Below is a small trained network, with its code and all its weights. Each question gives an input and a target symbol and asks what happens when units are switched off, that is, made to give their printed mean instead of their output.

import numpy as np


def w(rows, s, z=0):
    codes = np.array(rows[::2]) - 128.0
    scale = np.full(codes.shape[1], s)
    scale[-1] = z or s
    return codes * scale


def norm(h):
    return h / np.sqrt((h * h).mean(-1, keepdims=True) + 1e-5)


def f(y):
    return y / 2 * (1 + np.tanh(0.7978845608 * (y + 0.044715 * y**3)))


def softmax(a):
    e = np.exp(a - a.max(-1, keepdims=True))
    return e / e.sum(-1, keepdims=True)


def log_softmax(a):
    a = a - a.max(-1, keepdims=True)
    return a - np.log(np.exp(a).sum(-1, keepdims=True))


def net(x, mask):
    ids = ['βγεζηθλμξπστφψω'.index(c) for c in x.split()]
    T = len(ids)
    res = E[ids] + P[:T]
    q, k, v = (norm(res) @ M[0].T for M in (Q, K, V))
    z = softmax(np.where(np.tri(T) > 0, q @ k.T / 3**0.5, -1e9)) @ v
    res = res + np.where(mask[0], z, O[0][:, -1]) @ O[0][:, :-1]
    y = f(norm(res) @ A[0][:, :-1].T + A[0][:, -1])
    res = res + np.where(mask[1:9], y, B[0][:, -1]) @ B[0][:, :-1]
    return log_softmax(norm(res)[-1] @ U[:, :-1].T + U[:, -1])


Q, K, V, O, A, B = {}, {}, {}, {}, {}, {}
E = w([
[124,163,73,143,100],'β',
[101,130,69,132,164],'γ',
[124,154,183,175,154],'ε',
[141,132,160,102,130],'ζ',
[157,115,89,138,123],'η',
[89,130,134,149,100],'θ',
[147,171,105,116,126],'λ',
[104,115,181,98,97],'μ',
[230,101,105,140,135],'ξ',
[149,166,118,147,80],'π',
[121,81,137,111,178],'σ',
[3,147,159,213,163],'τ',
[105,46,108,108,125],'φ',
[190,191,161,99,104],'ψ',
[92,170,111,108,123],'ω',
],0.021)
P = w([
[240,92,138,82,148],'0',
[44,228,252,87,164],'1',
[234,86,142,105,129],'2',
[44,233,247,85,171],'3',
[235,94,142,139,110],'4',
[48,235,254,91,163],'5',
[231,102,148,173,86],'6',
[43,234,250,89,166],'7',
[232,93,161,186,76],'8',
],0.0039)
Q[0] = w([
[160,39,93,139,149],'H1',
[169,161,223,124,230],'H1',
[133,146,4,102,197],'H1',
],0.023)
K[0] = w([
[153,12,92,125,143],'H1',
[193,125,235,117,251],'H1',
[161,131,5,40,198],'H1',
],0.02)
V[0] = w([
[101,76,100,51,42],'H1',
[86,160,48,32,63],'H1',
[120,125,253,140,166],'H1',
],0.0058)
O[0] = w([
[154,87,116,53,198,52],'H1',
[81,88,130,41,147,253],'H1',
[169,102,207,253,209,116],'H1',
],0.0052,0.00071)
A[0] = w([
[63,172,205,78,109,136],'N1',
[164,51,138,89,102,149],'N2',
[98,156,101,100,100,3],'N3',
[112,3,58,134,111,16],'N4',
[88,216,148,123,164,101],'N5',
[113,226,214,106,178,33],'N6',
[25,117,104,146,175,98],'N7',
[62,71,77,130,101,33],'N8',
],0.016,0.0035)
B[0] = w([
[172,168,132,210,146,253],'N1',
[63,73,86,146,128,187],'N2',
[86,121,220,155,126,188],'N3',
[176,226,213,133,169,196],'N4',
[121,115,55,115,220,216],'N5',
[117,92,136,50,74,251],'N6',
[100,134,160,92,32,239],'N7',
[183,43,6,151,128,199],'N8',
],0.017,0.0067)
U = w([
[62,99,17,93,88,111],'β',
[203,197,74,57,84,117],'γ',
[185,166,201,179,91,225],'ε',
[79,63,201,51,87,88],'ζ',
[178,246,94,137,179,87],'η',
[186,128,111,184,101,254],'θ',
[65,232,132,64,151,147],'λ',
[86,27,160,201,77,44],'μ',
[184,35,74,125,150,52],'ξ',
[107,221,163,162,25,55],'π',
[95,123,192,123,212,161],'σ',
[34,167,157,143,74,105],'τ',
[140,118,58,71,221,115],'φ',
[186,117,155,26,156,85],'ψ',
[71,193,57,202,156,115],'ω',
],0.011,0.005)

Each question gives the input, a string of symbols that net reads in full, and the target symbol t.
The units are the heads (3 rows each of Q, K, V and O) and the neurons (one row each of A and B). Each row of codes is followed by its name. A weight is (code - 128) times the scale printed after its matrix; where a second scale follows, it is the last column's (O, A, B and U).
mask holds one flag per unit, heads first, then neurons. A switched-off unit (its flag False) gives its mean, the last column of its rows in O or B, instead of its output. The means were averaged over made-up inputs and are rounded, as every weight is.
A unit's drop is (log p(t) with every unit on - log p(t) with that unit switched off) / (log p(t) with every unit on - log p(t) with every unit switched off).
The circuit of an input: a set's keep is (log p(t) with only the set's units on - log p(t) with every unit switched off) / (log p(t) with every unit on - log p(t) with every unit switched off). Starting from all 9 units, units are removed one at a time, each time the one whose removal leaves the highest keep (on an exact tie, the one counted first), for as long as the keep stays at least 0.8.
circuit, biggest first: the units of the circuit, biggest drop first
unit that matters most: the unit with the biggest drop
top k neurons: the k neurons with the biggest drops, biggest first
drop of u: that unit's drop, to one decimal
input γ γ η σ τ ε μ, target ε: top 2 neurons	(N8, N7)
input μ γ γ, target γ: circuit, biggest first	(N8, N4, N7)
input η γ σ ε γ β, target ω: top 3 neurons	(N6, N5, N3)
input γ ω λ μ μ, target μ: circuit, biggest first	(N2, H1)
input ε η γ ε π τ ξ μ, target ε: circuit, biggest first	(N1)
input π λ ζ ω γ γ λ, target λ: circuit, biggest first	(N8, N1, N7)
input λ μ ζ, target ζ: top 3 neurons	(N8, N5, N1)
input θ φ ψ ω γ ζ π η, target μ: top 4 neurons	(N3, N5, N1, N6)
input γ ψ γ μ σ μ λ, target λ: top 4 neurons	(N8, N1, N7, N6)
input γ γ μ β σ, target σ: top 4 neurons	(N8, N1, N7, N2)
input β β γ φ ξ φ, target ξ: top 4 neurons	(N8, N2, N3, N6)
input η μ σ φ, target ξ: top 4 neurons	(N8, N2, N3, N4)
input σ τ φ, target φ: drop of N4	0.6
input ψ γ γ η λ μ ω, target ω: unit that matters most	N1
input π φ μ ψ λ η, target μ: drop of N6	0.4
input σ σ η β ζ γ γ, target γ: drop of H1	0.1
